What each symbol does to the items:
at | ro va ba du ze li
qh | . gj zh jm ql zm
fh | . . sl cj lj fp
gh | . . rm qt pq mj
dj | . qn br hl rj .
dp | . fp tg ns gq tq
hr | . qs bz ld . dh
rg | . . sg hn gt .
nt | . . . fp sl bb
rp | . bq zf cl tr rl
rt | . dh qz nl gz lf
hh | . . hn pc mj .
zs | ls gl bc fq ng rn
bf | nj zp sz . . bm
pc | . . hh . fb .
ls | . . . sg hc .
bz | . jj gm hr . tc
zj | qd bf mh . . jn
mn | . cj gq zh qs ns
qq | . qd sq rn bc rf
tm | . zl lm lf qz rz
fq | sg zm zs rc qb tr
nl | mf ng rt zq hg fm
gj | . . ds pm ht pq
lm | . rd . tm pz nh
zr | . gh gd sb zm bq
jn | nf bm zq . zj sj
pz | . fd . qz td lm
sd | . rp gp fc nz jc
tr | . zr rn dc fq rp
zg | . nb qs ql . zh
dz | . ml jc . fc .
ql | . ht zg zp . qh
mj | . . gn fb gh hh
pb | . . hc gt mg sg
zp | . jr ql . . jm
lf | . bc tm fm rt nr
fb | . . mj . qt pc
bb | . . . mg nt hc
rl | . mz jb ml rp .
fc | . cl sd . rr dz
zq | mc qb nl jn mh mr
pr | . hb . jj . lp
qf | . br . cd jg .
fp | . . nt zc fh mg
dh | . mn tc ng hr bc
sq | . tq qc qq zl rj
gp | . zf ph sd jt cg
hn | . . rg hh gn .
gt | . . pb gn nj rg
nh | . qc . rz lm jg
mc | . pb mf nf tq qn
rr | . dc nz . sj fc
gz | . hr bp hg . rt
gm | . pr . bz . fd
zm | . pq gl cn qh zr
jg | . ff . sm nh qf
pq | . . cr hj gj gh
hc | . . . pb bb ls
nr | . qq rz jt lf ph
bm | gt jm qb . bf rc
cj | . . fh ds fr zc
hl | . jf dj jb rf .
cd | . dj qf hq sm .
jb | . dr hl rl zf .
bq | . mj nc pp zr mz
jc | . rl cg dz sd .
fm | cz zs lf mr nl jt
nb | . . fr ht . ds
tc | . gq fd dh bz zl
gd | . rm qd zr gl nc
fd | . lp . tc gm rd
mg | . . bb nj fp pb
jt | . rn nr nz fm gp
cg | . jb hq jc gp .
ml | . dg rl . cl .
mr | qn fq fm sj zq nz
bp | . bz td gz . qz
sj | jf rc mr . jn rr
dr | . hn jf mz nc .
qd | . nj tq gd ns nf
rj | . mc ff rf sq dj
nc | . gn nf bq gd dr
qs | . fr jj zg . mn
zc | . . fp cr cj nj
pp | . fb bq . sb dg
cf | . bb . tq tg mf
fr | . . lj nb . cj
tg | . nt . dp lp cf
tq | . mg cf qd dp mc
qt | . . gh . hj fb
rz | . sq nh nr tm sm
mf | . hc . mc cf cz
ng | hc zh dh qb ld zs
sz | mg ql ld bf . qb
ph | . rf sm gp nr hq
cl | . pp rp . dc ml
zl | . dp rd bc tc sq
sl | . . . fh hb nt
qz | . tc pz rt bp tm
td | . gm . bp . pz
zf | . nc rf rp rn jb
hg | cf ld gz mh . nl
hq | . hl cd cg ph .
hj | . . pq . pm qt
dg | . pc mz . pp .
mh | tq sz hg zj . zq
cn | . hj zm . jm sb
pm | . . gj . jr hj
hb | . . . lj . sl
sm | . rj jg ph rz cd
gq | . fh lp mn jj dp
qc | . cf . sq rd ff
ld | bb zg hr sz . ng
lp | . sl . gq pr tg
gn | . . gt mj rm hn
qn | . sg cz jf mc .
cz | . ls . qn mf .
nf | . gt mc nc qd jf
ds | . . cj gj nb cr
zh | . ds mn qh zg gl
qb | pb qh ng bm sz fq
rm | . . nj gh cr gn
lj | . . hb fr . fh
jj | . lj pr qs . gq
jf | . rg qn dr nf .
ff | . mf . rj qc br
gl | . cr ns zm zh gd
rf | . nf rj zf qq hl
rc | rg cn fq . bm dc
sg | . . ls rg pb .
jm | . pm qh . zp cn
cr | . . zc pq ds rm
dc | . sb tr . rc cl
sb | . qt zr . cn pp
rn | . gd qq tr zs zf
ht | . . nb jr . gj
br | . cz . dj ff .
ns | . zc dp gl mn qd
rd | . tg . zl fd qc
bc | . ns zl zs dh qq
nz | . tr jt rr mr sd
jr | . . ht . . pm
mz | . hh dr dg bq .
nj | . . mg rm zc gt

The rows follow the links: the fewer symbols apart two items are, the more alike their rows tend to be.

Each row is also shifted at random along 2 hidden directions that mean nothing.

Each row, then its item:
[ 283   87  398 -104 -318  308  291 -140  151 -329  229  190  132   51    1 -250  120 -243  307  500  231  -22   90    7  287 -298  154  -96  -35 -498 -503   43  105  -68  479  167  -79]: zp
[ 708  237  451 -254   98 -280 -220  323 -409 -489   22  341  639 -411   44  195  237 -329    2  451 -133  -59 -121   20  121 -606  166 -178 -131  260 -529   70  163  445   63 -112  -99]: zr
[-389   62  189  -81  294  163  293  428  164 -115  201  173 -347   35   98  291  131 -226   56  243 -416 -161 -374   22   43 -492  -84 -101  -85  605 -399   99  123 -148 -218 -205 -116]: mz
[-440   86  506   79 -154 -188 -304 -113 -235 -451 -519  123  615  169 -264  -71   13  -97   90  559  215   62  274 -221  184 -459  495   50  249 -187 -386 -213   -8  378  352   21  260]: sj
[-467 -204  248   84 -238 -379  -44 -411 -299 -247 -412 -195  386  -44 -158 -175 -220 -554  -81  249  104 -305  592 -284  -71  -60 -234  216  145 -427  124 -102  190  349  352  135  215]: zs
[ 120 -163  385  104  279 -102   41  185  -30 -253 -189 -200 -430   48  -96  255 -186 -128 -128  448 -345 -145  -31 -203 -153 -742   88  112  122  501 -215  -47   59   -6  -74 -191   81]: cl
[-341   31 -251  178  265  -83 -166  271 -118  144 -429  124  582  227 -240  256   50   51   41 -423 -155  109  -66 -202  127  312 -107  -34  283  504  339 -224  -42  184 -489 -151  256]: jg
[-137   31  -63  259 -346  -23 -160 -305  -19   64 -506    0  232  382 -282 -326   -9  176   34  -86  423  111  212 -244   25  315  152   -2  328 -587   94 -279  -84   59  283  182  311]: rt
[-1137   -44   447    24  -295   -35   172  -433   -59  -453  -187   -70   296   104  -123  -302  -102  -450   162   579   124  -272   550  -141   200  -362    32   107    95  -444  -231   -53   179   171   523   199   110]: bm
[-355  -31 -147  372  311 -105 -142  319    3  163 -489  -79 -389  274 -246  328  -47  300 -207 -169 -261   77 -315 -255 -199  -36   76  -31  309  602   46 -253  -84  -90 -365 -199  302]: ph
[-899   21 -102 -274 -182 -266 -309 -192 -132  140  495  -33 -151 -509  280 -261   15  101 -248 -108  216   55  108  511 -205  270   32  -19 -345 -231   92  282  -77   61  101  177 -374]: zc
[-306   42  -69 -369  279  -66 -263  345 -188   -7  364  135  873 -346  171  402    3   19  155 -228 -186  150  -31  373  247  109   77   -3 -264  549  280  207   -2  300 -444 -194 -269]: pb
[  55  172  326 -166  242 -101    2  512 -117 -344   97  210  366 -173   52  367  183 -359   66  396 -376 -135 -244   86  136 -544   76  -96 -125  507 -396  104  132  180 -230 -217  -97]: bq
[-341  144   95  -79 -450  -29  270 -344   77   -4  224  164 -334 -106  129 -422  143 -248  -25  119  189 -210  -26   48  -89  140 -265 -183 -168 -735 -342  115  139 -104  539  311 -187]: zh
[-192 -161  234  127 -313  240  353 -401  223 -173   -7 -211 -565  286  -26 -299 -149 -107   47  360  148 -131  251 -146   10 -259   -5  118   47 -501 -186  -54   37 -230  453  192  101]: bf
[-965  -13  219 -173  289   98  135  235  156 -144  445  -56 -486  -87  178  248   13   33  -21  382 -270  -28 -212  316  -44 -597  218   -2 -160  473 -287  119  -10 -164  -96 -158 -189]: pc
[  76  -60   25 -201 -300   48  -95 -323   79   29  498  -90 -476 -267  310 -339   -4  278  -64   33  322  163  101  413  -91  125  148  -19 -228 -538 -112  242  -94 -125  370  195 -332]: ds
[ 110   50  274  -48  269  -75   63  354  -37 -196  126   96 -385 -141   85  259  101 -123  -54  427 -378 -109 -375  -13  -87 -717   97 -131  -72  451 -516   65   78  -29  -62 -160 -108]: pp
[ 855 -218  200  150  361  -96   48  222  -39 -131 -197 -236 -402   71 -110  361 -211  -56 -119  313 -413  -26  -77 -238 -105 -604   66  145  120  567  -74 -149   61  -87 -216 -206  114]: rp
[-211  -17  224 -257 -358  291  141 -337  197 -115  492    3 -148  -63  180 -250  -36  123  226  276  323  143  170  369   90 -115  303   -3 -297 -489 -212  218  -86 -175  398  197 -276]: ht
[ 776   11 -144 -215  361  217   -4  343   91  123  472   28  231 -186  245  330    3  285  216 -263 -178  278 -185  329  141   93  133   25 -181  562  222  216 -110  -79 -515 -200 -248]: sg
[  84    0 -303  219  -59 -189 -329 -124 -168  225 -517   24  516  172 -244  -93  -21  152  -78 -456  230  161  100 -240  -40  627  -94  -10  214 -236  352 -239  -77  165 -102   77  280]: lm
[ 200  113 -176  -28  374  -68   73  460   44  208  143  101 -472 -209  163  315  174  -78 -225 -177 -473 -177 -592   40 -269  -79 -365 -127  -71  638 -111   77   85  -92 -407 -175 -137]: nf
[ -87 -164 -241  112  382  -58  125  258  -46  182 -204 -130  101   48  -97  373 -178 -268  -99 -295 -419 -139   37 -155  -46  151 -400  122  101  625  421  -91   98   40 -493 -209   99]: rj
[ 840  162 -402 -144  152 -206 -167  232 -187  249   67  201  491 -316   83  143  164  -98 -110 -510 -126   21 -270    7  -55  535 -266 -115  -85  161  276   60   82  193 -365  -71 -117]: cf
[ 811   50  145 -313   92 -282 -529  149 -244 -171  459   50  363 -640  262  183   44  294  -82  149   70  310   10  491  -40 -204  429   20 -287  181 -114  312 -143  278 -102 -100 -364]: rm
[-167   38  -51  118  376  217   10  390   47  -22 -363  160  772  397 -247  374   66  -37  320 -161 -193  129  -49 -225  328   80  115   12  240  620  248 -230  -51   87 -510 -237  315]: cd
[ 132 -172 -167  175 -316   40  268 -542  125  172 -144 -261 -395  129  -63 -421 -207 -106  -84 -163  252 -151  333 -232 -163  424 -308  149   84 -645  274 -115  103 -152  348  222  140]: dh
[ 320 -175  -34  121  425  186  327  304  236   35  -55 -207 -409  248  -41  373 -187  -77   47   58 -486 -113 -172 -233  -16 -402 -157  130   85  638  141  -72   67 -218 -374 -276  129]: jb
[-153   31  378  222   31 -218 -321   54 -156 -311 -530   38  -45  133 -167  115   22  118 -105  498   -9  100  -22 -178  -26 -529  429   28  190  150 -324 -200  -76  155  122  -83  269]: rr
[  28 -218  -39  107  131 -439 -119   27 -313  -17 -473 -213  411 -138 -166  185 -264 -412 -196 -141 -265 -216  289 -323 -144   67 -383  233  127  281  411 -147  197  353 -264  -52  243]: qq
[ 958 -118 -364   63  377  210  220  223  158  265  -50 -107   92  154  -19  333 -162   12   85 -421 -295   31  -87 -161   37  346 -268   67   74  516  487  -47   33 -113 -544 -210   92]: br
[  815    62   213    30    75  -248   -34   166   -21  -104   136     9 -1092  -257   185    27   125    54  -317   477  -169   -59  -450    57  -462  -639    78   -90  -100   117  -547    63    23  -146   104   -68  -174]: sb
[-276 -191 -340  180 -245  274  417 -455  258  312  -47 -230 -468  348  -66 -353 -136 -101   61 -341  113 -150  206 -186  -38  473 -410  113   66 -494  311  -79  121 -317  172  209  122]: bz
[-854   30 -299  203  292  122  104  275   75  217 -321   18  291  379 -208  291   28  -18   92 -374 -231  -33 -129 -204   67  280 -164  -16  223  560  273 -197   16  -73 -449 -142  253]: qf
[  69  259  215 -212  179 -430 -207  338 -306 -193   65  281  327 -478   90  174  248 -407 -184  219 -298 -192 -314   11  -81 -310 -182 -208  -92  284 -397  145  170  342  -41  -90 -180]: gd
[-599  166 -223  -99 -290  263  401 -248  188  176  274  160  239  128  107 -373  146 -300  229 -293  196 -203   30   32  209  564 -392 -179  -84 -541   49   69  163 -131  223  243 -113]: jj
[-704  139 -225  -92  374 -122  130  503 -119  174  113  209  248 -173   98  356  170 -355  -21 -328 -456 -247 -379   51  -40  167 -495 -114  -34  562   95   90  176   59 -451 -182 -123]: mc
[  23 -124  163   52 -333  269  314 -398  129 -129  -17  -88  355  367 -142 -302 -118 -280  256  127  239 -141  479 -184  351   50  -93  129   84 -601  121  -39  116  -59  387  197  143]: ld
[ 727 -201  -49   80  439  -73   58  244  -75   83 -271 -184   74   59  -84  395 -206 -119  -27 -131 -425  -75  -24 -236  -27  -86 -221  127   75  677  311  -74   90   84 -492 -245  195]: rf
[ 572  -18  -68  242 -293  378   60 -280  177   -7 -321    3  188  467 -244 -291  -18  228  256  -95  427  217  250 -206  234  317  201   41  264 -565   86 -193 -126 -148  237  162  293]: gz
[ 172  240  152 -185 -223 -350 -128  -72 -253 -152   89  260   52 -487  120 -228  309 -371 -228  230   35 -245 -149   41 -200  -50 -188 -189 -138 -403 -444  155  228  239  377  149 -218]: gl
[ 410   19  -73  212  379  162    5  392  154   43 -378  -20  -16  437 -225  369   -6  235  136  -87 -237  246 -247 -196   98 -104  138   -1  247  622   48 -242 -157 -135 -435 -244  301]: hq

The symbols that take the first to the second take the third to the fourth, perhaps in another order. What is the fourth?
Answers are names.
[ 531 -155   82   63 -332  335  375 -447  206  -47  -67 -156  -74  279  -74 -348 -184 -100  212   66  270  -87  379 -209  156   71  -85   99  100 -606   58  -76   27 -206  378  199  132]
to [-527  201 -109  -78 -416   -9  243 -309   65  160  240  140 -176 -107   73 -435  221 -260  -49 -167  187 -270  -51   55  -81  444 -435 -158 -101 -714 -148  155   85  -77  417  311 -194]
as [ 561  -34 -170  228  117 -269 -465  196 -258   99 -647   95  582  162 -302  195   14  251  -50 -345   19  225   21 -239  -32  291  126  -17  289  199  282 -296 -159  304 -317  -84  317]
to ff

[-921 -122 -191   46 -327  -57  235 -432  -17  145 -197 -149  258  120  -78 -321 -136 -370   27 -291  127 -294  449 -144   27  555 -471   84  137 -508  419  -44  166   59  212  242   92]
to [-603  219  -54 -109 -424  -15  210 -302   16   39  213  246   96  -98   62 -405  230 -370   -3 -113  248 -289   40   32   44  424 -378 -158  -88 -697 -118  111  185   54  440  265 -152]
as [-358   23  353  220 -198 -272 -322 -115 -197 -295 -607   73  235  157 -277 -100   12   48  -15  394  280   85  191 -225  -14 -286  414   10  262 -261 -277 -270  -57  226  324  105  334]
to rc

[ 155  -86 -330  239  149 -221 -323   89 -176  318 -537   -4  204  148 -172   97   26  220 -163 -541   16  170  -47 -215 -104  492  -66    1  259  178  400 -212  -92   75 -303  -49  287]
to [-508  -49 -177  355 -149 -335 -356 -217 -134  157 -709   15 -174  245 -311 -192    1  216 -232 -120  232   68  140 -317 -263  263   72    2  332 -331   79 -318 -113  105  167  136  401]
as [ 161   48 -208  265 -126 -206 -440 -178 -140  194 -604    9  266  198 -271 -150  -13  199 -114 -342  269  174   94 -277  -75  465   25   25  320 -322  304 -252 -110  138   21   57  355]
to nl

[  80  -16  363  220 -123 -185 -269 -148 -154 -287 -471   17 -144  163 -227  -98   -3  194 -103  452  253  140  109 -226  -79 -428  444  -35  231 -209 -317 -230  -82  117  345   91  303]
to [  47 -195  397  106  135 -383 -118   19 -313 -340 -406 -179   67  -97 -134  184 -187 -362 -197  475 -217 -239  287 -284 -122 -586   38  257  137  288  -46 -106  170  294   37 -132  155]
as [-374  -30   78  263  330  -61 -221  316  -25    0 -527  -31 -177  281 -252  289   -5  196 -114   95 -209   77 -219 -232 -106 -339  217  -28  270  538  -58 -228  -99  -16 -318 -180  308]
to hl

[-583   11 -172 -233  299  129   32  302   19  101  417   71  608 -123  185  321   33  -18  196 -387 -194   28  -55  354  258  265 -125    5 -215  516  350  196  -18   46 -471 -190 -236]
to [-516  -28 -221 -232  357  177   76  345   77  142  460   10  160 -135  225  327   -9   75  111 -258 -276   40 -195  393  112  119  -81   14 -220  589  224  215  -67  -81 -448 -235 -302]
as [-677   13 -246 -201  149 -327 -338   97 -156  219  404   -2   24 -494  290  108   17  178 -245 -343  -63   75  -60  456 -193  346  -74    5 -285  178  250  256  -80  115 -254  -38 -379]
to nj

[-152 -172 -345  160 -255  -24  226 -465  189  330 -126 -231 -448  125   -2 -385 -173 -120 -143 -386  195 -172  193 -198 -232  565 -474  110   57 -527  378  -92   70 -213  153  224   94]
to [ 126 -126  200    8 -415    9  113 -451  -76 -191 -240  -66  365  107 -125 -319 -154 -321  143  124  286  -98  575 -218  195  118  -93  185  127 -642  106  -80  156  133  435  208  148]
as [ 364  -31  -18 -207  312  -85 -196  286   63   80  486  -68 -526 -387  293  294  -30  386 -164   79 -171  178 -302  378 -139 -271  219    9 -244  540  -69  225 -168 -107 -315 -218 -345]
to fb

[ 583 -185  187   49  328  234  280  262  162 -156  -78 -161 -272  242  -71  317 -129  -49  135  280 -420  -59  -80 -155   98 -517   42  106   72  655   -9  -51   71 -135 -261 -217  167]
to [ 144   93 -180   -7  371  220  337  453  196  207  220   70 -428   53  121  313  113  -75   38 -120 -447 -124 -537   21  -30 -112 -296 -138  -69  618  -74   94   75 -219 -411 -225 -100]
as [  36   89   64 -105  355  166  295  454  118  -24  211  109 -190    9   79  378  113 -154   82   94 -432  -95 -442   48   84 -356 -162  -90 -106  634 -218   69   56 -192 -331 -247  -98]
to sg

[ 531  130  172  -19 -351   39  160 -293  119 -116  188   85 -556  -81  114 -411  158  -51 -113  316  201 -111 -125   17 -111 -151    5 -107 -132 -603 -469   80   65 -119  555  204 -141]
to [-891   79  194 -352 -308  274  111 -255   76 -229  518  138  649 -117  165 -248    5 -119  336  185  352   -3  342  401  429   83  224   -9 -215 -527  -53  233  -16   86  395  196 -229]
as [ 425 -139  339   52 -388   63   74 -430  -78 -302 -246  -69  358   72 -120 -284 -155 -289  115  378  253  -59  571 -213  161 -218   84  134  107 -590  -58  -79   95  155  557  165  148]
to zg

[ 524   14  326  174 -301   34 -152 -235  -33 -272 -342   37  -40  234 -218 -188  -31  192   67  415  367  189  131 -174   68 -272  511   -9  252 -441 -307 -143  -82   19  391  123  306]
to [ 117  -25  250  299  108 -229 -261   48   11  -95 -513  -80 -877  154 -161   75  -55  291 -314  430   -8  118 -218 -234 -368 -536  338   22  227  128 -404 -237 -131  -68  121  -58  225]
as [ 526  182  163 -193 -389  350  333 -261  116 -198  282  289  542   88   48 -305  157 -290  418  153  342  -42  112  -15  425  107  -14 -145  -48 -666 -221   79  105  -31  360  203 -117]
to gl

[ 272 -268 -384  222 -123 -219   -8 -388  -49  357 -286 -282 -420  -38  -51 -206 -209  -77 -369 -410   52 -134  218 -238 -355  554 -494  146   93 -332  465 -112   63  -27    4  148  128]
to [ 213 -141 -183   62 -269  -13  104 -416  -33  123 -178  -99  329  121  -71 -310 -143 -158   18 -315  234  -89  420 -180   78  561 -332  123   78 -559  458  -67  112   25  186  222  151]
as [ 960  141 -162 -148  378  193  184  504   75  114  178  136  424   11   55  336  122  -58  226 -267 -334   64 -342   -1  208   88 -117 -115 -123  541  106   75   15  -47 -526 -213 -107]
to mc

[ -65  -48 -142 -295  109 -272 -390  102 -174  116  497   -8  -99 -555  293  125  -14  245 -245 -160   22  168 -103  491 -194   47  145   49 -278  199   68  288 -141  123 -224 -100 -379]
to [-113   28  162 -381 -210 -239 -387 -162 -217 -191  465   83  430 -554  240 -131   33  118  -27  190  255  141  252  434   39  -54  311   40 -287 -277  -59  253  -78  237  248   70 -322]
as [ 463  -70 -476  331 -207   22  -71 -323  154  458 -391 -149 -520  235 -136 -322  -15  398 -192 -557  341  159   -7 -186 -249  689  -94  -47  242 -498  338 -165 -118 -273   58  215  230]
to bp

[ 487 -209 -341  182 -299    5  189 -507  143  390  -77 -209 -509  156  -84 -283 -171    7 -181 -377  203 -107  232 -196 -223  554 -393  111   79 -553  413  -96   38 -201  178  207  126]
to [-140  243 -232 -157 -214 -336 -104  -86 -203  161   64  278  519 -320   96 -195  253 -349 -107 -371   45 -168  -51  -15  -73  610 -504 -163 -106 -391   84   88  158  262    4  147 -142]
as [  63 -285   82  255  166 -438  -72  -77 -215   19 -477 -297 -462  -63 -106  149 -244 -274 -422  158 -302 -236  134 -340 -385 -319 -259  220  140  289  153 -116  170  133 -109  -74  187]
to nc

[  30 -199  253  215  132 -359 -107   -7 -157 -178 -381 -287 -646  -98  -69  118 -222 -176 -377  416 -292 -195   89 -300 -360 -553  -79  192  137  256 -125  -74  129   52   29  -30  132]
to [ 228  149  426  -89   55 -256 -139  224 -233 -338   41  197  -44 -278   74   79  133 -197 -112  597 -151 -104 -194   43  -46 -600  148 -188  -41  145 -617   63  127  191  133  -79 -128]
as [ 325   23   84  305 -170 -221 -413 -121 -161  -62 -661   21   60  210 -340 -143   31  260 -133  143  294  214  142 -261  -88  -32  341   16  335 -304 -127 -327 -174  198  239   71  401]
to fq

[ 693   96  124  -77  275  200  250  421  168  -76  197  100 -392   -3  104  334  106   22   83  227 -371   -6 -458    0   46 -525   14  -69  -73  588 -361  -12   15 -180 -229 -244 -106]
to [-483  108   81 -374  300 -127 -285  345 -209 -136  439  146  834 -392  206  418   45  -57  178  -50 -203  123    4  437  251  -98  184   33 -246  598   87  261  -12  265 -404 -224 -277]
as [-174  135  348  -40 -331   26  140 -182   12 -264  175  177 -288  -82   85 -268  126 -212    2  460  181 -133   23   10  -33 -425   22 -126  -76 -484 -552   64   89  -45  537  185  -90]
to nb

[-549  -30 -412 -172  151 -251 -271   63 -143  355  354  -39 -133 -415  206   14  -27  187 -238 -500  -59   28 -132  400 -239  489 -242   34 -263  125  336  247 -105   43 -232  -29 -302]
to [-976  -56 -392  -86  362  161  193  241  212  422  480 -121 -532 -115  227  229  -31  129 -121 -446 -317  -36 -325  326 -189  268 -326  -34 -177  491  217  184  -95 -231 -494 -205 -248]
as [-580  156 -315  -68 -274    5  177 -231    5  265  189  199  274 -106   64 -288  171 -310   18 -456  144 -204   29   21   36  686 -502 -138 -122 -531  234   99  175   19   61  179 -149]
to cf

[ -90   74 -224  142 -229    0 -146 -237 -114   84 -369  101  821  237 -232 -157   19    4  195 -391  359  118  267 -226  207  655   12   49  205 -463  354 -205  -35  171  122  134  291]
to [ 652 -145 -349  114 -214  253  362 -317  204  291  -10 -198  -98  233  -35 -292 -150   45   97 -434  176  -66  239 -110   92  617 -301   91   76 -473  441  -36   28 -229   48  119   73]
as [ 559  -25  234  220  200  -52 -196  236  -22 -149 -413  -13 -436  186 -132  285  -12  283  -91  398 -113  224 -213 -184 -139 -642  427    1  222  429 -317 -226 -137  -43  -74 -147  243]
to dc

[-413   65   61 -260 -292  267   89 -273   26 -100  537  128  705 -104  116 -242   34   18  350   -9  401   33  370  381  401  238  163  -34 -213 -531   97  222  -16   34  294  193 -242]
to [-730  -15  152 -133 -304  219  150 -343  204  -73  526  -18 -435  -24  242 -328  -17  123   91  246  276   51  126  376    0 -122  168    0 -243 -469 -261  149  -26 -246  435  180 -241]
as [ 388 -166 -324  132  398  193  283  209  206  320  -28 -230 -439  222  -77  324 -137   35  -34 -394 -452 -103 -232 -173  -71  116 -325   83   81  590  370  -57   58 -277 -486 -180  102]
to jb

[  30  -50   36 -229  344  192   33  363  131  -10  529  -25 -258 -161  233  340  -24  241  122   59 -271  145 -311  371    6 -311  173  -18 -224  607  -70  189 -136 -163 -320 -202 -285]
to [  95    1  212 -167  330  205   14  312   64 -206  497   24  -62 -171  190  353   -6  209  186  292 -210  147 -199  348  124 -511  320    7 -167  539 -222  144 -109  -62 -235 -173 -273]
as [-331  249 -105 -164  177 -428  -88  312 -277   73   95  262  166 -486   93  185  265 -390 -262 -148 -326 -269 -419   80 -204  106 -440 -192 -147  347 -202  158  202  277 -241  -52 -178]
to gd

